Rows with their classes:
[-13  -2  21  25  -9  -1  -5   3  24   0  11   5  -2   8   6 -22   2  20
  25   7  -4  13  -1   7   5   6  -4  -7  -8   7]
QG
[-7 -5 46 18  4  9  0  2 13  7  3  3 -1  5 -5 -4 -5 10 19 23 -1  3  7  5
  8  9 -7 -1  7 -2]
HZ
[-6  1 18 23  0 -3 -5  5  9  3  8  5 -4  9  2 -3 -2 11  5  4  7  8  3  4
 20  3  0  8 -7  8]
HZ
[  4   5   1  -2   5  -3   5   4   1   4   5   1   4  -1   1  -1   3   4
   1 -11   1  11  -6  -7  -8 -14   8  -2  -7  -6]
DT
[ -6  -4  11  15  -4  -1  -9   5   0   4   1   0  -1   5   7  -6   1   4
  17   0  -5   7   4   2  11   8   1 -11  -4   8]
QG
[-12  -5  25  12  -9   4   8  -3  11   1  17   4   3  -2  -1  -7  -9  17
  10  11   3  10  -1   2   6  -1  -5  -1 -10   0]
DT
[  5  -2   5  10 -11  -2 -23  -6  -2   3   8   5  -4   4   8  13   5   9
   1   7  -9  16   2   3  -1   0   4   0 -18  10]
MD
[ -4  -5  -2  18   4   1 -17   0   4   4   6   5  -7  -3   6   3   3  29
  14   8 -13  25   1   6   4  -3  -2  -4   5   4]
JR
[ -2   4   3  19 -11   6 -12   6   6  13  -5   3  -4  14  16  -3   0  19
  26   5  -1  21   3  -3   1  13 -15   3  -4   8]
MD
[ -3  -5   1   8 -11   2 -20  -7   6   9   4   5  -4   6  -1   6   4  11
   0   8  -7  17  -6   0   8  -1   6   7  -4   6]
Nt
[ -4  -9  17  17  -8  -1 -21  -3   4   2   5   6  -8   4  11   4   6  15
   9  16  -4  19   4   8  10   5   7  -4  -5   9]
DQ
[ -5 -10  -5  19  -6   9 -32 -13   1   9   8  -1   8  16   6   9   1  10
  12  14 -11  18   3   5  12   5   3  -1   1  13]
JR
[ -5 -12  -4  13  -6   4 -15   2   4  12  11   7  -3   4   2  -5   4  21
   8  10  -5  18   0   2   6   8 -15   0  -3   8]
MD
[-10  -6  12  19 -15   3 -13   9   5  -2  -8   9  -5   7  30   7  -3  23
  34  14  10  20   3   7  24   9   0   8  -8  15]
HZ
[ 1 -6  5  2  0  3 -5 -5  5  4 11 -1 -9 -4  1  2 -6  3 -5  1 -3  9 -5  4
  6 -3  8 -1 -4  2]
DQ
[ -6  -4   5  10  -4   2 -15  -5  -5   4   7   8  -6   7   2   0  -1  23
  15   6  -2  17   2   3   9  -5   7   6  -4   5]
QG
[  2   1   7  11  -8   3 -16   3   0   7   3   1  -7   2   1   5  -2  11
   8  10  -5  11  -1  -5  -1   9  -2  -2   3   5]
MD
[ -2  -1   2  14  -5   3 -11   9   2   1   7  -3  -2   8   5  12 -17  10
  10  11  -9  13  -1   3   5   7  -3   4  -1  14]
JR
[-7 -9  9 15  3  3 -8  4  4 -1  4  6 -4  0 -5  5 -2 13 19 14  1 16  6  7
 13  8 -2  3 -1 14]
HZ
[-10  -3   5  24  -8   0 -15  -3   4   6   3   6  -5   8   8  -2  -3  13
  18  10  -1  11   2   5  10   6  -3  -6  -5  11]
DT
[  0  -2   9   9  13  -5 -16  -2  -5   2  14   5  -7   0   2  -5  17   6
  -2   3 -14   8  -8   7  -4   5  11  -3   0   1]
MD
[-10  -6   9  16  -4  -3 -16   4  13   9  -5   4  -3  10   7  -1  -1  16
  20   8  -7  14   0   3  10   8  -1   2  -2   6]
MD
[ -9  -7  11  20   1   1 -15   0   6  11  -2   1  -3   8   6  -7   3  15
  24   6 -11  21   4   5  15   6   5  -2  -1  -1]
HZ
[  0   1   7   8  -1   2 -15   1   5   2  10  11  -9  -3   4  -1   6   7
   1  -7  -4   9 -12   2  -1  -1   4   0  -5   1]
MD
[-11  -5  24  27 -14   0 -24   0   0  -2   6   8 -12  13   6  -4   1  15
  28  12  -3  22   3   7  19  11  -3  -8  -9  15]
DT
[-7 -6  7 18  1  8 -2  2  2  2  6  6 -7 10  6  0 -4 28 21 11  2 16  6  8
 17  8 -8 -6  7 13]
HZ
[ -6  -7   7  12  11  -3 -10  -8   8   9  12   7 -11   0  -2   0   1   3
  -1   8  -7   6  -2   7  -1   2   8  -8   1  -6]
JR
[-10  -2  14  21  -4   0 -10  -2  -1   7   5   9  -4  -4   3  -6  -2  13
  10  -1  -5  12  -1   7   5   3 -10  -2  14   9]
MD
[ -9  -5   7  20 -21   0 -14   3   5   0  -5   1  -6  12   6   3  -7  18
  20  11   4  21   5   3  14   2  -3   1   0  11]
QG
[-10  -7   7  11  -6   5  -8  -3   8   4   5   6  -5   6   4   1  -7  13
  20   7   1  13   1  -8  10   9 -32 -15  -2   8]
DQ
[ -7   2   4  18   5   3 -12   3   1  13   4   6  -5   7  11  12  -3  22
  14   9  -6  14   8   6   5   6  -4   1  -2  11]
Nt
[-9 -4  6 11 12 -1 -3  2  4 12  9  3 -4  4  0  0 -4 16  7  9 -5 10 -1  3
 13  3  5 10  3  4]
JR
[ -6 -18  20  12 -13 -11 -32  -8   5   3  12   6  -4   3   1 -10  -1  15
   7  11  -1   1  -4   5   6   1  19   8  -9   6]
DT
[  0 -11   9   6 -10   3 -13  -4   1  -1   4   8  -8   3   9   8  -1  10
  13   6   6  18   6   0   7  18  -7  -5   0   9]
DQ
[ -7   0  17  24 -18   1 -15  -6 -17  12   6   8  -4  14   6   0  -1  22
  24  12   2  15   5  14  11   5  -1   4  -6  10]
QG
[ -5 -13  12   6 -10  -3 -36  -6   1   9   8  10  -7  15   5  -2   3  20
   8  10 -11  18   1   6   4   7  -3   2   8   9]
MD
[ -9 -12  16  25  -6   6 -15   0   6   5  -9   2  -8  12   1  -2   0  13
  16  14  -6  14   0   3  14   2  17  -2   1  10]
HZ
[  0  -1  15  19  -5  -1 -21   1   6   9  13  14   3  -1   5  -7  -4  12
  12   5   1  19  -6  -4   7  -5  -5   3  -5   5]
MD
[  2  -8   0   2 -12  -1 -32  -7   2  12   6   2 -10   3  -3  -1  -1  22
   1   6 -21  20  -1   0  -2   8  -3   3  -2  11]
MD
[ -4  -2   9   7 -22  -2  -3  -2  11   2   3   5  -4   3   5   7  -2  30
   9  10   2   6   5   5   9   0  -7  -2   1  19]
DQ
[ -9 -12  10  21  -3   1 -11  -6  11   2   8  12  -3   3   9  -5  -3  19
   1   8  -3  10   0   7   3   4  10   5   3   7]
HR
[ -4  -9   4  11  -2  -2 -18   3   9   6   2   7  -3   5   4  -2   0  12
  24   3  -4  10   4   3   8   9   2  -3   0   9]
MD
[-10  -3   6   9  -1   2  -2   1   6   6  -7  -1  -5   5   4  -9  -1   7
  10   0  -1   9  -1  -1  12   1   2   1  -6   4]
QG
[-7  0  2 12 -4  4 -6  6  3  3  1  9 -5 -5  6  1 -4  5 15  2 -3  8  1  1
  9  6  5  3  5  6]
HZ
[-17   1   6  10 -14   6   5  11  24  -7 -17   4  -3  18   4   1  -3  11
  18  14  -4   4   5   9   5   7   3  -6   2   1]
HZ
[ -3  -8   3  -4   0 -13 -12 -12  -6  -1  15  -1   1  -3  -4   0  -2   2
 -21   1  -1   4  -4  13 -14 -10  10   5   1   3]
MD
[ -3   0  27  17  -5   4 -15  -6   5   6   3  -4   5  12   5  -4  -4  16
  18   9  -1  15   3   5  20  17  -4   0   2  11]
HZ
[-13  -6  23  18  -2  -7  -4 -14   6 -11   1  -1  -2   4   3  -1  -4  16
  10   0   0  12   2   5   8   3  11   2  -7   6]
HZ
[ 2  0 21 13  4  1  7  2  2  2 -1  0 -5  3  5  1 -1 23 21  5 -6  5  5 -4
 10  3 -1 21 -8  5]
DQ
[-12  -2  19  14 -14   1 -10  -4   5   2  -1   6  -6  11   5  -1   2  16
  18   5  -2  15   3  -3   7   3   0  -1 -11   6]
DT
[-11  -2  10  30  -3  16 -12  13   6  11   9  21  -9  14  12   2  -8  25
  27  12 -11  18   2   6  21  19  -9  -9  -6  10]
JR
[ -6  -6  10  13   1  -3 -31   8   1   8   0  14  -7  15   2   7  -1  19
  12  11 -11  23   1   6   7   9  12   2   0   0]
MD

Rows with their classes:
[  0   3   1   3  -3   3   1   2 -14  -6  -1   1  -3   7   4   5   0  -4
   1  -7  -6  -1   2   6   2   4  -2   3  -5  -8]
<90>
[-1 -2 -1 -1  1 -1 -1  1  6  8 -3  1 -1 -4 -3 -1  0  5 -2  4  2 -2 -3 -4
  6  2  0 -3  6 -1]
<92>
[  1   1  -2   2  -1   0   5   0  -5  -9   3  -2   4   2   6   5   1  -1
   3 -12  -3   0   4   3   6   2  -6  -1   1  -6]
<90>
[  3   3  -2  -5   3   1   4  -2 -10  -5  -2  -3   3  -2   2   0   4   0
   1   1   0   1   1  -2   4  -1  -5   1  -3   1]
<91>
[ 1  1  2 -2  0 -2  4  1 -8  2 -3 -2  3  4  8  1 -1 -2  3 -9 -4  0  2 -3
  9  3 -7  0 -3  3]
<90>
[ 4  3  0 -1  2  0  0 -2  3 -4  0  1  0  2 -2  0  2  3 -1  2  1  2  1 -2
 -1  2  1  2  3  4]
<91>
[  2   3  -9   0  -3   1   1   0  -9  -6   3  -3   4   9   6   5   2   0
   1  -8  -7  -2   2  -2  10   1  -1   0  -1 -10]
<90>
[ 0  0  3 -2 -1  2 -1 -1  0 -6 -3  1  6  1  1  2 -4 -4  1 -4 -1  1 -1  3
  7  1  1  1 -2 -5]
<90>
[-2  0  0  0  5 -2 -3 -3  7 10  1 -2  0 -3 -1 -3 -1  2 -4  7  0  2 -4  0
 -3 -5 -1  1 -2  2]
<92>
[ 1  1 -7 -1  0  0  1 -1  1 -4 -1 -6  4 -4  3 -1  0  7  2  1 -1 -1  1 -4
 -1 -2 -2 -2  4 -3]
<91>
[ 0  2  1  1 -1 -1  1 -1 -1 -2  4  3 -3  9 -4  0  0 -3  1 -6 -8  1 -5  1
  5  5  0  2  0  0]
<90>
[-3  4  2  3 -1  1  5  0 -6 -9  1 -4  0  5  1  1 -4 -4  4 -5 -4 -1  3  2
  5  3 -2  1 -5  0]
<90>
